Below are the code and all the weights of a small trained network. Each question names an input and a class and asks about switching units off, where a switched-off unit gives its printed mean instead of its output.

import numpy as np


def w(rows, s, z=0):
    codes = np.array(rows[::2]) - 128.0
    scale = np.full(codes.shape[1], s)
    scale[-1] = z or s
    return codes * scale


def f(y):
    return y / 2 * (1 + np.tanh(0.7978845608 * (y + 0.044715 * y**3)))


def log_softmax(a):
    a = a - a.max(-1, keepdims=True)
    return a - np.log(np.exp(a).sum(-1, keepdims=True))


def net(x, mask):
    res = np.array(x, float).reshape(1, 5) / 4 @ E
    y = f(res @ A[0][:, :-1].T + A[0][:, -1])
    res = res + np.where(mask, y, B[0][:, -1]) @ B[0][:, :-1]
    return log_softmax(res[-1] @ U[:, :-1].T + U[:, -1])


A, B = {}, {}
E = w([
[128,128,123,127,123,129,127,126,128,130],'x0',
[129,129,129,124,129,121,135,131,131,128],'x1',
[166,218,32,173,101,120,168,241,84,112],'x2',
[163,126,199,215,63,75,78,164,59,239],'x3',
[2,130,177,111,221,203,158,146,2,180],'x4',
],0.01)
A[0] = w([
[92,43,182,92,142,140,120,30,143,122,228],'neuron 0',
[129,114,103,109,155,147,126,124,184,112,56],'neuron 1',
[62,198,32,101,208,178,212,188,65,80,100],'neuron 2',
[144,143,163,183,105,94,74,174,61,221,1],'neuron 3',
[55,128,195,114,182,179,141,124,36,194,165],'neuron 4',
[163,188,60,185,106,114,153,201,130,157,4],'neuron 5',
[109,148,92,165,166,159,148,127,110,118,162],'neuron 6',
[85,162,73,102,166,187,191,182,94,54,89],'neuron 7',
[156,143,72,145,144,85,116,134,180,96,35],'neuron 8',
[60,189,50,107,178,199,178,186,90,103,130],'neuron 9',
[65,99,128,73,181,175,125,83,124,112,42],'neuron 10',
[57,177,66,86,184,193,199,200,97,72,111],'neuron 11',
[90,126,182,132,188,155,126,138,68,160,43],'neuron 12',
[108,134,76,45,166,171,174,67,215,54,232],'neuron 13',
[46,130,171,132,190,166,144,120,41,185,50],'neuron 14',
[94,204,77,152,187,180,160,170,93,91,81],'neuron 15',
[151,68,173,154,101,109,88,68,136,205,131],'neuron 16',
[188,159,85,125,72,85,127,117,187,54,33],'neuron 17',
[154,159,72,157,116,114,154,131,189,93,200],'neuron 18',
[147,125,132,147,128,139,121,139,118,112,94],'neuron 19',
[157,108,136,164,96,78,81,90,156,145,153],'neuron 20',
[183,136,59,135,83,88,116,141,228,84,34],'neuron 21',
[64,103,173,135,173,170,141,142,65,184,13],'neuron 22',
[185,232,31,200,83,101,170,255,82,119,212],'neuron 23',
[134,142,163,197,88,109,112,183,64,242,237],'neuron 24',
[122,98,55,39,183,178,173,62,221,14,61],'neuron 25',
[161,187,51,159,80,120,140,203,92,134,21],'neuron 26',
[213,147,94,132,64,90,134,125,199,51,211],'neuron 27',
[186,99,169,187,69,59,49,80,194,166,146],'neuron 28',
],0.0069,0.0068)
B[0] = w([
[139,171,69,181,164,86,84,79,94,175,203],'neuron 0',
[132,178,104,166,163,106,114,102,88,157,135],'neuron 1',
[158,70,187,87,76,148,129,165,170,96,204],'neuron 2',
[20,248,110,210,243,202,199,156,25,92,171],'neuron 3',
[68,195,118,141,194,162,168,147,103,103,211],'neuron 4',
[185,129,40,219,106,43,59,48,125,213,165],'neuron 5',
[116,99,143,87,109,122,126,157,156,135,152],'neuron 6',
[151,89,183,78,85,146,141,166,180,75,178],'neuron 7',
[82,180,130,152,165,143,164,133,93,113,149],'neuron 8',
[154,58,186,84,70,145,141,160,182,112,193],'neuron 9',
[97,135,168,119,137,187,167,183,132,100,158],'neuron 10',
[159,74,179,77,69,153,115,185,170,88,195],'neuron 11',
[156,159,86,168,162,99,110,96,109,143,162],'neuron 12',
[71,220,88,209,217,163,191,119,52,125,217],'neuron 13',
[121,180,72,200,152,95,118,80,87,158,187],'neuron 14',
[134,93,164,82,95,144,135,163,151,98,169],'neuron 15',
[154,81,166,71,74,152,134,158,169,100,178],'neuron 16',
[96,171,129,135,169,169,184,165,89,99,180],'neuron 17',
[173,103,121,117,91,79,79,92,140,170,189],'neuron 18',
[100,127,78,146,133,118,128,131,92,128,125],'neuron 19',
[163,54,165,61,67,123,119,146,198,107,176],'neuron 20',
[81,196,141,154,193,209,191,156,73,103,188],'neuron 21',
[167,156,61,211,154,48,49,51,94,182,168],'neuron 22',
[43,218,122,176,233,181,209,160,35,97,255],'neuron 23',
[195,71,85,121,86,57,53,65,161,149,224],'neuron 24',
[168,162,35,253,156,68,64,29,101,225,201],'neuron 25',
[126,164,46,207,175,74,76,42,106,201,171],'neuron 26',
[157,162,83,170,141,72,80,54,103,178,230],'neuron 27',
[184,51,189,51,70,118,122,172,201,96,214],'neuron 28',
],0.007,0.017)
U = w([
[205,135,76,152,111,23,30,53,129,193,43],'0',
[39,193,129,145,186,222,220,159,75,94,160],'1',
[217,16,229,19,2,147,114,216,229,62,252],'2',
],0.0093,0.0034)

Each question gives the input, the list of numbers given to net, and the class t.
The units are the neurons (one row each of A and B). Each row of codes is followed by its name. A weight is (code - 128) times the scale printed after its matrix; where a second scale follows, it is the last column's (A, B and U).
mask holds one flag per neuron, in row order. A switched-off neuron (its flag False) gives its mean, the last column of its row in B, instead of its output. The means were averaged over made-up inputs and are rounded, as every weight is.
A unit's drop is (log p(t) with every unit on - log p(t) with that unit switched off) / (log p(t) with every unit on - log p(t) with every unit switched off).
unit that matters most: the unit with the biggest drop
top k neurons: the k neurons with the biggest drops, biggest first
drop when u is switched off: that unit's drop, to one decimal
input [4,-1,2,-2,-2], class 1: unit that matters most : neuron 24
input [-3,-6,-1,3,3], class 0: top 4 neurons : neuron 23; neuron 13; neuron 24; neuron 21
input [-1,1,-1,7,8], class 0: top 2 neurons : neuron 24; neuron 22
input [-6,-6,-8,-7,-1], class 0: top 3 neurons : neuron 25; neuron 23; neuron 0
input [-1,6,1,-4,-3], class 1: top 2 neurons : neuron 24; neuron 13
input [5,0,8,-7,-8], class 1: top 2 neurons : neuron 23; neuron 21
input [7,4,-7,-7,0], class 0: top 4 neurons : neuron 25; neuron 23; neuron 0; neuron 21
input [-4,-4,0,7,6], class 0: top 2 neurons : neuron 24; neuron 22
input [-6,-1,5,-5,-8], class 1: top 2 neurons : neuron 21; neuron 23
input [-3,0,-6,3,6], class 0: top 2 neurons : neuron 23; neuron 22
input [4,7,7,7,1], class 1: top 2 neurons : neuron 23; neuron 3
input [-1,1,4,-2,-7], class 1: top 2 neurons : neuron 21; neuron 23
input [5,7,3,-1,-2], class 1: drop when neuron 24 is switched off : 0.3
input [-4,8,-8,8,8], class 0: unit that matters most : neuron 22
input [0,6,1,-1,-4], class 1: drop when neuron 22 is switched off : 0.1
input [8,-7,1,-1,-4], class 1: drop when neuron 24 is switched off : 1.0
